After every row comes roughly how far along a hidden order it lies, from 0 to 15.
(in the rows, 128 means zero)
[158 163 112 144 131 128 130 112 146 117  62 135 136 110 160  99 131 117
 168 165 138 132 121 126 130] : 12
[ 90  90 113 118 137 152  87 104  92 138  99 131 144 152 146 103 134 122
 134 163 110 126 127 130 134] : 4
[178  82 109 124 136 119  90 135 105 217  78 131 115 181 130  78 127 130
 169 159 115 149  95 124 130] : 13
[136 131 111 132 128 124 130 117 109 170 109 112 150 159 124 109 134 156
 119 159 125 127  84 129 127] : 9
[ 63  90 131 119 129 140 108 135 124  72 112 115  66 123 143  90 128 116
 133 198 153 127 123 138 129] : 0
[ 61 155 139 131 128 141  92 127 132 149 163 129 124 138 166  26 130 123
  83 215 127 111 144 135 129] : 14
[ 92  92 123 128 134 135  79 139 122  28 127 125 141 164 174  70 130 117
 152 132 123 110 183 138 137] : 4
[ 85 133 116 133 130 138 153  78 121 161 128 128 135  87 120 106 131 143
 124 198 120 135 105 131 129] : 15
[ 94 176 118 140 123 129 116 124 131 148 140 123 155 134 159  65 135 142
 107 255 129 116 109 124 127] : 15
[101 109 109 131 130 140  99 135 126  72 132 121 164 131 162 105 137 117
 131 180 124 107 137 133 135] : 6
[ 95 111 127 132 130 113  62 173 135 147 148 120 133 133 160 100 131 117
 171 162 121 114 107 131 128] : 14
[ 36 113 132 125 130 151  93 122 107 168 156 126 119 130 156  80 132 117
 106 214 121 121 110 137 128] : 9
[ 80 184 108 140 132 129  81  88 132 206  87 127 177 134 190  92 139 113
 171  66 109 119 111 126 130] : 9
[109 118 135 119 134 130  75 131 125 190 121 145 115 132 150 143 124 100
 168 122 111 128 135 128 129] : 10
[ 97 134 124 127 129 103 122 111 125 200 146 126 127 141 148  95 122 131
 143 167 121 140 105 133 124] : 13
[ 53  96 121 123 129 151 135  98 122 136  82 116 126 131 158 108 129 118
 104 180 124 130 117 151 128] : 1
[150  95 114 115 130 133  51 167 135 194 133 134 115 220 175  64 126 100
 133 170 106 125 116 124 130] : 10
[ 97 134 132 131 138 153  96 120 128 139  93 135 112 129 158  27 130  98
 155  94 123 123 124 133 135] : 14
[ 84 143 151 125 130 138 109 127 121 142 105 130 111 130 150  46 126 119
 119 162 161 140 142 130 127] : 4
[173 159 124 147 129 102  98 149 153 117 102 132 133 117 174 211 133 116
 149  88 122 118 181 142 127] : 4
[114 148 112 139 131 125  92 121 114 152 156 119 140 159 184  65 137 134
 132 250 136 121  78 130 125] : 13
[ 86 149 100 133 135 133  47 110 124 255  96 139 141 150 185 130 137 112
 149 175 101 128 131 137 130] : 10
[ 57 120 125 129 131 151 105 125 116 123  82 124 124 110 164  88 132 120
 109 255 146 124 124 141 128] : 6
[ 98 141 152 129 131 134 105 125 117 152 182 129  87 141 160  39 126 117
 125 180 140 122  96 131 124] : 13
[109 129 126 127 129 121  32 173 125 228 194 130 126 205 169  68 130 118
 117 179 108 115 119 130 128] : 12
[107 114 127 132 132 158  96 136 118 107 125 124 104 152 187  96 132 109
 107 208 143 119 127 143 128] : 2
[ 96 138 151 122 140 135  70 110  96 142 150 137 134 144 158  61 131 122
 150  53 128 125 150 126 129] : 6
[ 85 160 157 130 128 132 126 113 115  80 142 122 124 107 147  86 130 123
 122 143 157 120 111 129 123] : 6
[154 163 108 135 131 128  74 137 129 204 133 127 140 210 191  50 136 119
 132 143 133 126 126 127 129] : 4
[139 139 121 136 130 133 113 132 127 178 122 128 127 113 153 127 134 106
 155 157 117 118  52 118 127] : 15
[127  82 131 124 134 120  85 136 120 237 127 127 108 160 136  87 126 117
 169 106 102 134  95 131 129] : 15
[ 93 156 106 140 126 133 167  92 142 130  61 127 133  81 160  95 132 126
 129 232 135 131 107 135 127] : 15
[ 88  88 130 125 136 159  76 138 124  89  91 130 117 126 152  93 130  96
 152 163 131 125 137 135 134] : 5
[101 167  99 139 125 127  94 111 142 215  70 119 140 184 217 105 134  92
 119 133 119 122 100 138 126] : 0
[ 36 137 135 125 124 139 104 129 140  96 157 129 137 115 140  82 127 121
  97 181 137 119 176 130 129] : 5
[106 124 127 128 131 164 100 144 120 113 150 127 125 161 155  32 133 121
  90 221 125 104 123 130 130] : 12
[110 187 119 131 133 133  97 106 117  77 126 132 170 150 193 129 137 117
 137 101 126 110 130 120 128] : 0
[ 90 214 122 139 123 104  97 121 169 176 138 136 176 116 182 178 133 111
 130  66 112 117 176 129 128] : 2
[ 99 149 153 130 131 134 106 131 128 150 146 135  88 102 161 105 124 118
 131 192 133 123 121 133 123] : 14
[ 80 129 113 129 135 151 115  85 117 142 105 141 132  96 153 139 131 108
 135 163 106 126 121 130 132] : 10
[104 141 139 139 130 139 151 120 144  37 143 139  99  81 153 113 125 116
 125 163 136 119 163 138 128] : 12
[133 115 124 140 140 142  80 128 123  93 127 137  96 151 183  34 132 115
 133 180 129 119 173 145 134] : 14
[ 59 149 132 132 131  98  83 128 136 144 127 132 146  93 165 161 128 125
 161 170 128 124 176 135 128] : 6
[103 176 114 131 131 133 100  91 118 187 128 141 134 131 171 221 132 120
 130 156 110 126 127 133 124] : 5
[ 98 130 126 133 124  95  94 159 135 181 142 118 136 134 140  99 130 148
 132 213 124 122 126 132 126] : 15
[ 95 199 122 133 132 137 101  74 113  99 153 135 169 151 181  95 136 117
 125  59 121 112 143 125 128] : 1
[ 97 134 135 129 130 116  95 128 123 255 126 133  92 141 141  95 125 125
 113 178 120 135 124 136 123] : 14
[ 85 120 125 125 139 150  89 114 105 130 126 136 140 151 145  31 133 119
 133 143 103 115 132 128 137] : 15

New part:
[ 66 175  70 213 132 160 169 144 153 116 113  39 118  86 196  91 144 113
 226 142 157 173  69 136  76 229 160 162 159 187 113 139 165 178  81 138
 199 163 110 191 191  60 177 129 121 120 109 157 153  95 133 118 143 153
 115 110 204 136 130  84 127 112  40 117 163 171 171 114 102 194 130 174
 165 121  46 231 121 190 102 134  85   1 104  61   1 130 177 105 131  44
 174 103  81 125 121  82 134 159  58 132 101 111 123   1 157 192 185  68
 121 139  97 100 154 139 160 149 181 139 109  43 193 118 112 102 144 158
 151 170 125 118 101 127  96  65 105 138 169 132  97 149  99 133 101 146
  95 136  65 162  54  84 160 100 133 179 101 112 176 144 142 108] : 2
[199  69   1 166 187 238 179 138  87 213 160 116 198  48 201  71 111   1
 198  81 118  93 162 110 166  32 200 169 193 150 138  64 159 142 125 112
 151  33  32 122  48 149 121 114  99 112 134 229 133  99 158 167  98 140
  94 136 154  96 175  46 106  57 128  50  85 115 124  27 147  95  77 179
 109  85 146  62 193  86  67 146  95  49  76 111  91  53 192 238 131  91
 186 201 101 155 153 181 107 221  75 144 166  68 118  79 170 180 129 184
 151 238 114  81  78 119  57  81  74 172 100 135 248  55 157 143 161  19
 135 183 215  56 136 139 144 152 103 144 204 135  40 173 226 118  68  96
 160 204 158  64 255 155 194 119 208 131  79 143  91 127  85 191] : 15
[132 131 124 127 116 117 126 137 124 129 139 120 133 137 130 118 130 127
 132 130 125 121 119 123 123 111 117 118 121 134 127 115 128 127 136 133
 132 129 123 122 121 127 131 116 125 125 132 134 138 130 117 116 137 133
 138 129 131 126 123 128 119 129 118 138 131 132 126 138 119 133 132 117
 122 137 129 130 122 121 135 131 126 132 131 135 143 127 122 129 131 133
 122 122 135 126 130 149 138 126 136 118 120 120 130 133 130 117 130 120
 122 126 129 119 134 129 136 132 135 122 128 126 128 135 139 139 125 123
 124 127 130 120 127 124 123 134 125 135 128 135 125 129 152 134 125 134
 138 149 132 128 121 120 119 127 128 124 125 131 110 138 131 137] : 5
[115 116 129 127 129 123 128 113 133 170 136 134 124 127 114 128 120 105
  73 109 147 135 132 136 102 153 115 147 135 124 125 113 125 119 143 118
 115 162 109 154 165 120 155 123 125 141 124 129 117 138 144 125 114 147
  97 129 130 143 135 110 154 127 149 143 127 139 113 125 127 135 145 135
 133 166 134 118 140 116 135 118 122 123 119 163 104 128  93 134 168 119
 135 143 136 121 118 125 147 111 134 120 132 117 158 143 126 106 125 121
 117 153 122 107 121 176 142 141 112 133 113 129 168 120 107 127 132 132
 121 142 128 141 146 139 127 139 108 132 123 132 134 125  58 136 124 118
 111 126 143 123 124 110 100 146 137 138 129 155 136 133 126 116] : 3
[168  79 255 145 133 114 104 135 168  52 181 205  93 112 153  92 110  36
 141 161 157 149 159 161 150 156 122 133 142 145  98  76 111 152 131 142
 139 188 171 184 190 156 107  78 135 116 162 155 134 166 137  65 126 144
 229 183 106 110 148 177 132 141 187 175 178 138 114  64 112 139  79 107
 108 125  99  88 105 157  66  83 150 135 117 180 162  40 153 150 197  19
 173 178 139 142 132  54  81 151 111 174 149 123 125  21 111 193 139  93
 155 102 233 195 147 104  89  86 104 131  86  97 140 186 123 181 124  98
 170 106 163 230 135 111 174 119 172 140 139 115  87 173 101 132 119 119
 171  73 110  70  74 126  76 150 156 184 146 145  33 128 167  69] : 13
[112  95  86 128 153 136 151 148 163 173 155 146 134 128 134  97 116 107
 144 129 103 141 133 165 161 186 113 118 122 129 108 109 151 159 118 118
 154 173 116 155 165 129 160 141 131 140 133 101 114 130 111 121  94 142
 124 139 128 141 128 137 112 118 117 122 155 172 119  74 168  90 122 126
 138 103 110 139 128 151 103 101  99 150 135 124 106 122 168 137 122  74
 158 123 133 157 142 116 106 153  97 145 137  71 170 146 140 207 167 111
 143 130 120 126 114 158 184 134  65 132 114 169 126 125  83 139 100 111
 128 130 131 109 137 118 116 142 120 163 166 109 153 140 119  95 128 106
 119 142 131 136 130 124 105 122 119 131 134 106 136 113 125 155] : 7
[160 123 107 161 125 119 118 166 110 129 133  91  96 135  90 145 122  98
 129 109 151 143 125  92 122  79 134 184 108 124 145 145 136 113 133 139
 133 143 110 164 176 113 138 120  99 115 144 174 147 104 154  84 108 109
  85 101 112 134 115 139 104 139 108 109 133 121 126 138 143 147 120 140
  76 151 133 134 138 128 112 101 120 131  97 142 151 123 125 131 142 125
  70 161 117  98 131 152 120 101 109 137 157  85  65 113 127 115 118 100
 120 104 106 148 122 147 183 124 140 124 133  81 136 121 135 110 129 128
 148 114 142 119 129 121 151 142 162 108 136  75 124 139 124 138 154 129
 141 141 158  76 124 125 110 132 150  93 144  94 177 128 124 100] : 7
[160  98 210 114 108 113 121 123 100 175 162 163 105 170 108 132 138 157
 112 149 131 103 122 116 114 142 144 107  84 138 126  98 151 111 121 137
 110 116 124 172 164 115 141 129 149 130 156 109 146 126 170  45  91 140
 160 110 130 119 159 152 131 138  98 160 120  79 103 131 102 150 147 157
 152 158 106 123 143 184 141 122 100 103 146 149 203 135  71 138 159 139
 111  73 119 109 114 125 130  77 177 148 136 152 135 182 126 109 122 132
 119 108 120 106 110 137 156 130 118 137 125 130  39 112 120 124 135 155
 177 163  89 147 123 158 111 180 106 167 148 134 121 127  89 138 136 154
  76 145 128 143  41 148  61  76 116 144 153 124 117 137 152 113] : 0
[126 116 141 131 136 136 137 153 135 148 138 129 122 132 133 120 122 114
 121 119 127 145 136 136 148 132 120 134 119 118 113 123 142 131 118 118
 132 149 123 136 162 133 132 135 128 139 116 105 141 130 119 108 105 147
 129 125 141 130 132 119 109 126 121 132 133 133 125 118 150 113 115 123
 136 132 110 162 125 139 117 107 120 132 128 119 116 129 139 130 130 107
 117 139 130 141 134 135 119 124 125 142 146 104 140 144 139 159 133 119
 127 138 125 135 132 157 163 131 107 129 121 139 121 107 120 122 121 113
 132 138 131 122 124 131 118 140 111 137 149 112 146 146 124 102 130 122
  99 137 129 113 138 122 126 132 134 112 114 119 118 121 122 139] : 0
[135 129 123 143 125 118 127 124 147 125 142 146 120 130 109 125 153 131
 130 126 119 120 122 131 132 138 124 132  97 111 127 140 136 110 139 128
 128 162 121 128 122 113 132 130 132 125 137 139 136 132  96 141 138 101
 115 139 129 137 119 118 117 151 143 152 121 131 130 143 119 152 110 125
 128 127 138 117 128 137 133 130 143 111 138 131 114 107 138 122 139 157
 127 131 109 132 102 143 151  92 131 113 122  78 124 134 120 146 154 125
 122 119  95 144 126 114 113 129 123 124 127 134 157 143 127 131 134 140
 127 135 150 150 142 114 120 141 121 138 137 135  81 131 124 131 111 101
 149 131 111 121 159 146 129 121 131 168 152 117 132 129 125 119] : 0
